Below is a small trained network, with its code and all its weights. Each question gives an input and a class and asks what happens when units are switched off, that is, made to give their printed mean instead of their output.

import numpy as np


def w(rows, s, z=0):
    codes = np.array(rows[::2]) - 128.0
    scale = np.full(codes.shape[1], s)
    scale[-1] = z or s
    return codes * scale


def f(y):
    return np.maximum(y, 0)


def log_softmax(a):
    a = a - a.max(-1, keepdims=True)
    return a - np.log(np.exp(a).sum(-1, keepdims=True))


def net(x, mask):
    res = np.array(x, float).reshape(1, 6) / 4 @ E
    y = f(res @ A[0][:, :-1].T + A[0][:, -1])
    res = res + np.where(mask, y, B[0][:, -1]) @ B[0][:, :-1]
    return log_softmax(res[-1] @ U[:, :-1].T + U[:, -1])


A, B = {}, {}
E = w([
[15,167,114,126,143],'x0',
[128,173,108,98,18],'x1',
[129,126,129,129,126],'x2',
[122,103,128,38,135],'x3',
[123,92,2,144,120],'x4',
[84,24,176,149,87],'x5',
],0.0074)
A[0] = w([
[104,86,173,150,108,47],'neuron 1',
[134,96,116,162,238,1],'neuron 2',
[121,139,126,113,87,35],'neuron 3',
[129,180,216,130,138,18],'neuron 4',
[96,46,118,146,78,33],'neuron 5',
[133,182,134,103,53,28],'neuron 6',
[118,83,7,150,129,6],'neuron 7',
[19,161,123,137,149,60],'neuron 8',
[119,100,109,10,159,198],'neuron 9',
[119,153,174,121,135,24],'neuron 10',
[138,160,114,117,155,36],'neuron 11',
[113,95,158,134,84,76],'neuron 12',
[115,111,138,137,191,32],'neuron 13',
[155,180,114,116,142,49],'neuron 14',
[117,150,135,153,60,89],'neuron 15',
[169,207,89,122,163,26],'neuron 16',
[133,157,120,236,128,244],'neuron 17',
[131,135,88,120,47,46],'neuron 18',
[120,134,186,112,121,67],'neuron 19',
[248,88,140,136,115,23],'neuron 20',
],0.017,0.006)
B[0] = w([
[153,159,103,164,209,168],'neuron 1',
[122,5,164,89,168,202],'neuron 2',
[126,81,111,112,140,139],'neuron 3',
[225,155,117,59,111,195],'neuron 4',
[117,182,147,184,214,181],'neuron 5',
[140,19,126,112,167,172],'neuron 6',
[253,185,114,28,113,210],'neuron 7',
[47,148,3,89,96,208],'neuron 8',
[154,102,148,243,58,235],'neuron 9',
[192,139,82,101,128,152],'neuron 10',
[132,134,128,155,177,151],'neuron 11',
[111,158,144,159,172,165],'neuron 12',
[131,65,143,101,166,164],'neuron 13',
[121,163,130,158,186,170],'neuron 14',
[133,60,143,129,138,169],'neuron 15',
[91,179,145,187,220,206],'neuron 16',
[144,105,155,226,42,254],'neuron 17',
[122,58,170,92,146,174],'neuron 18',
[192,151,126,99,106,166],'neuron 19',
[34,158,5,79,88,209],'neuron 20',
],0.027,0.0096)
U = w([
[220,203,138,85,117,124],'0',
[107,54,171,114,158,114],'1',
[110,223,143,198,215,112],'2',
[50,178,56,121,82,100],'3',
[124,158,157,170,95,255],'4',
[156,137,136,234,55,78],'5',
[53,220,253,137,22,114],'6',
],0.0066,0.018)

Each question gives the input, the list of numbers given to net, and the class t.
The units are the neurons (one row each of A and B). Each row of codes is followed by its name. A weight is (code - 128) times the scale printed after its matrix; where a second scale follows, it is the last column's (A, B and U).
mask holds one flag per neuron, in row order. A switched-off neuron (its flag False) gives its mean, the last column of its row in B, instead of its output. The means were averaged over made-up inputs and are rounded, as every weight is.
A unit's drop is (log p(t) with every unit on - log p(t) with that unit switched off) / (log p(t) with every unit on - log p(t) with every unit switched off).
The circuit of an input: a set's keep is (log p(t) with only the set's units on - log p(t) with every unit switched off) / (log p(t) with every unit on - log p(t) with every unit switched off). Starting from the 12 units with the biggest drops (on a tie, the unit counted first), units are removed one at a time, each time the one whose removal leaves the highest keep (on an exact tie, the one counted first), for as long as the keep stays at least 0.8.
circuit, biggest first: the units of the circuit, biggest drop first
k most important neurons: the k neurons with the biggest drops, biggest first
drop when u is switched off: that unit's drop, to one decimal
input [-5,1,-2,5,4,-4], class 3: most important neuron -> [neuron 20]
input [5,-4,-4,-8,1,0], class 5: 2 most important neurons -> [neuron 17; neuron 20]
input [-1,6,-3,-7,-8,8], class 0: 2 most important neurons -> [neuron 4; neuron 19]
input [-7,7,3,5,5,-6], class 1: 2 most important neurons -> [neuron 18; neuron 6]
input [-5,5,0,-2,-3,-4], class 1: 3 most important neurons -> [neuron 6; neuron 8; neuron 9]
input [-8,7,6,-1,-6,-2], class 3: 2 most important neurons -> [neuron 20; neuron 2]
input [-4,-8,8,-3,7,-2], class 1: 3 most important neurons -> [neuron 2; neuron 4; neuron 13]
input [-3,0,-4,3,6,-7], class 2: 3 most important neurons -> [neuron 16; neuron 4; neuron 14]
input [-5,7,6,-2,4,7], class 1: 4 most important neurons -> [neuron 18; neuron 15; neuron 16; neuron 6]
input [4,1,-6,4,-6,-7], class 2: 2 most important neurons -> [neuron 16; neuron 7]
input [-1,-2,0,8,4,2], class 5: drop when neuron 9 is switched off -> 1.7
input [-8,-2,-3,-1,0,8], class 2: drop when neuron 8 is switched off -> 0.4
input [-8,-5,-7,0,7,7], class 3: drop when neuron 20 is switched off -> 2.9
input [2,-4,-2,7,-2,-1], class 5: circuit, biggest first -> [neuron 9]
